Below are the code and all the weights of a small trained network. Each question names an input and a target symbol and asks about switching units off, where a switched-off unit gives its printed mean instead of its output.

import numpy as np


def w(rows, s, z=0):
    codes = np.array(rows[::2]) - 128.0
    scale = np.full(codes.shape[1], s)
    scale[-1] = z or s
    return codes * scale


def norm(h):
    return h / np.sqrt((h * h).mean(-1, keepdims=True) + 1e-5)


def f(y):
    return np.maximum(y, 0)


def softmax(a):
    e = np.exp(a - a.max(-1, keepdims=True))
    return e / e.sum(-1, keepdims=True)


def log_softmax(a):
    a = a - a.max(-1, keepdims=True)
    return a - np.log(np.exp(a).sum(-1, keepdims=True))


def net(x, mask):
    ids = ['βδεζθλστφω'.index(c) for c in x.split()]
    T = len(ids)
    res = E[ids] + P[:T]
    u = 0
    for l in range(2):
        r = norm(res)
        for j in range(2):
            rows = slice(2 * j, 2 * j + 2)
            q, k, v = (r @ M[l][rows].T for M in (Q, K, V))
            z = softmax(np.where(np.tri(T) > 0, q @ k.T / 2**0.5, -1e9)) @ v
            o = O[l][rows]
            res = res + np.where(mask[u + j], z, o[:, -1]) @ o[:, :-1]
        u += 2
        y = f(norm(res) @ A[l][:, :-1].T + A[l][:, -1])
        res = res + np.where(mask[u : u + 4], y, B[l][:, -1]) @ B[l][:, :-1]
        u += 4
    return log_softmax(norm(res)[-1] @ U[:, :-1].T + U[:, -1])


Q, K, V, O, A, B = {}, {}, {}, {}, {}, {}
E = w([
[78,86,120],'β',
[112,128,159],'δ',
[132,96,123],'ε',
[198,84,86],'ζ',
[249,202,23],'θ',
[144,141,175],'λ',
[67,212,111],'σ',
[83,88,125],'τ',
[144,139,174],'φ',
[145,138,174],'ω',
],0.022)
P = w([
[156,109,38],'0',
[142,191,40],'1',
[135,147,73],'2',
[178,109,173],'3',
[153,70,185],'4',
[169,61,201],'5',
[179,16,205],'6',
[179,74,253],'7',
[193,59,242],'8',
[184,40,254],'9',
],0.0032)
Q[0] = w([
[230,51,166],'L0H1',
[169,24,254],'L0H1',
[57,222,107],'L0H2',
[119,205,92],'L0H2',
],0.0095)
K[0] = w([
[175,14,67],'L0H1',
[119,2,227],'L0H1',
[21,201,192],'L0H2',
[68,183,123],'L0H2',
],0.0099)
V[0] = w([
[147,60,41],'L0H1',
[216,187,90],'L0H1',
[47,125,141],'L0H2',
[10,170,60],'L0H2',
],0.012)
O[0] = w([
[2,187,74,86],'L0H1',
[175,128,2,3],'L0H1',
[170,115,227,125],'L0H2',
[182,235,227,2],'L0H2',
],0.0087,0.0064)
A[0] = w([
[32,253,82,3],'L0N1',
[78,195,178,167],'L0N2',
[110,18,90,165],'L0N3',
[80,220,169,74],'L0N4',
],0.0066,0.005)
B[0] = w([
[106,49,17,134],'L0N1',
[82,33,115,184],'L0N2',
[253,138,163,254],'L0N3',
[137,251,66,139],'L0N4',
],0.0072,0.0052)
Q[1] = w([
[82,128,114],'L1H1',
[103,151,114],'L1H1',
[85,82,119],'L1H2',
[123,248,112],'L1H2',
],0.017)
K[1] = w([
[52,106,93],'L1H1',
[84,209,116],'L1H1',
[127,84,4],'L1H2',
[234,254,192],'L1H2',
],0.0086)
V[1] = w([
[136,107,136],'L1H1',
[3,82,42],'L1H1',
[94,118,57],'L1H2',
[204,124,102],'L1H2',
],0.0071)
O[1] = w([
[104,133,128,229],'L1H1',
[224,2,224,9],'L1H1',
[57,46,237,216],'L1H2',
[185,53,111,76],'L1H2',
],0.0056,0.0013)
A[1] = w([
[185,48,227,39],'L1N1',
[254,237,55,3],'L1N2',
[32,137,59,180],'L1N3',
[48,96,233,101],'L1N4',
],0.0097,0.0032)
B[1] = w([
[134,77,135,250],'L1N1',
[120,253,125,143],'L1N2',
[118,172,156,153],'L1N3',
[141,90,117,254],'L1N4',
],0.021,0.0087)
U = w([
[84,137,167,55],'β',
[175,111,194,194],'δ',
[7,107,97,148],'ε',
[101,98,12,76],'ζ',
[142,148,68,234],'θ',
[171,99,80,66],'λ',
[115,174,150,255],'σ',
[72,138,184,55],'τ',
[154,108,96,15],'φ',
[173,87,76,119],'ω',
],0.018,0.0052)

Each question gives the input, a string of symbols that net reads in full, and the target symbol t.
The units are the heads (2 rows each of Q, K, V and O) and the neurons (one row each of A and B). Each row of codes is followed by its name. A weight is (code - 128) times the scale printed after its matrix; where a second scale follows, it is the last column's (O, A, B and U).
mask holds one flag per unit, layer by layer, with each layer's heads first. A switched-off unit (its flag False) gives its mean, the last column of its rows in O or B, instead of its output. The means were averaged over made-up inputs and are rounded, as every weight is.
A unit's drop is (log p(t) with every unit on - log p(t) with that unit switched off) / (log p(t) with every unit on - log p(t) with every unit switched off).
most important unit: the unit with the biggest drop
k most important neurons: the k neurons with the biggest drops, biggest first
k most important neurons of layer l: the k neurons of layer l with the biggest drops, biggest first
heads that matter: for each layer, one digit per head in row order, 1 if its drop is at least 0.15 and else 0, layers parted by /
drop when u is switched off: that unit's drop, to one decimal
input ω φ σ ω, target ω: heads that matter	11 / 00
input δ ω τ, target δ: most important unit	L0H1
input τ δ δ δ τ δ β, target δ: heads that matter	11 / 00
input λ ω λ ω δ λ δ λ δ θ, target θ: heads that matter	00 / 00
input τ ω λ β ω ω λ ω ε, target ε: heads that matter	11 / 00
input σ β λ, target σ: heads that matter	01 / 11
input ε δ λ, target ε: 2 most important neurons of layer 1	L1N1; L1N3
input δ θ δ δ ε, target ε: 2 most important neurons	L1N1; L1N3
input δ ω ζ, target ζ: heads that matter	11 / 00
input δ δ τ, target δ: heads that matter	11 / 00
input ε φ β λ, target ε: drop when L0H1 is switched off	0.6
input δ φ λ ω ω σ, target σ: drop when L0N4 is switched off	0.0
input ε δ ω λ ω τ ζ δ δ θ, target θ: drop when L0H1 is switched off	0.2
input ω λ φ, target ω: drop when L0H1 is switched off	0.3
input δ θ ω ζ φ ω, target ω: most important neuron	L0N3
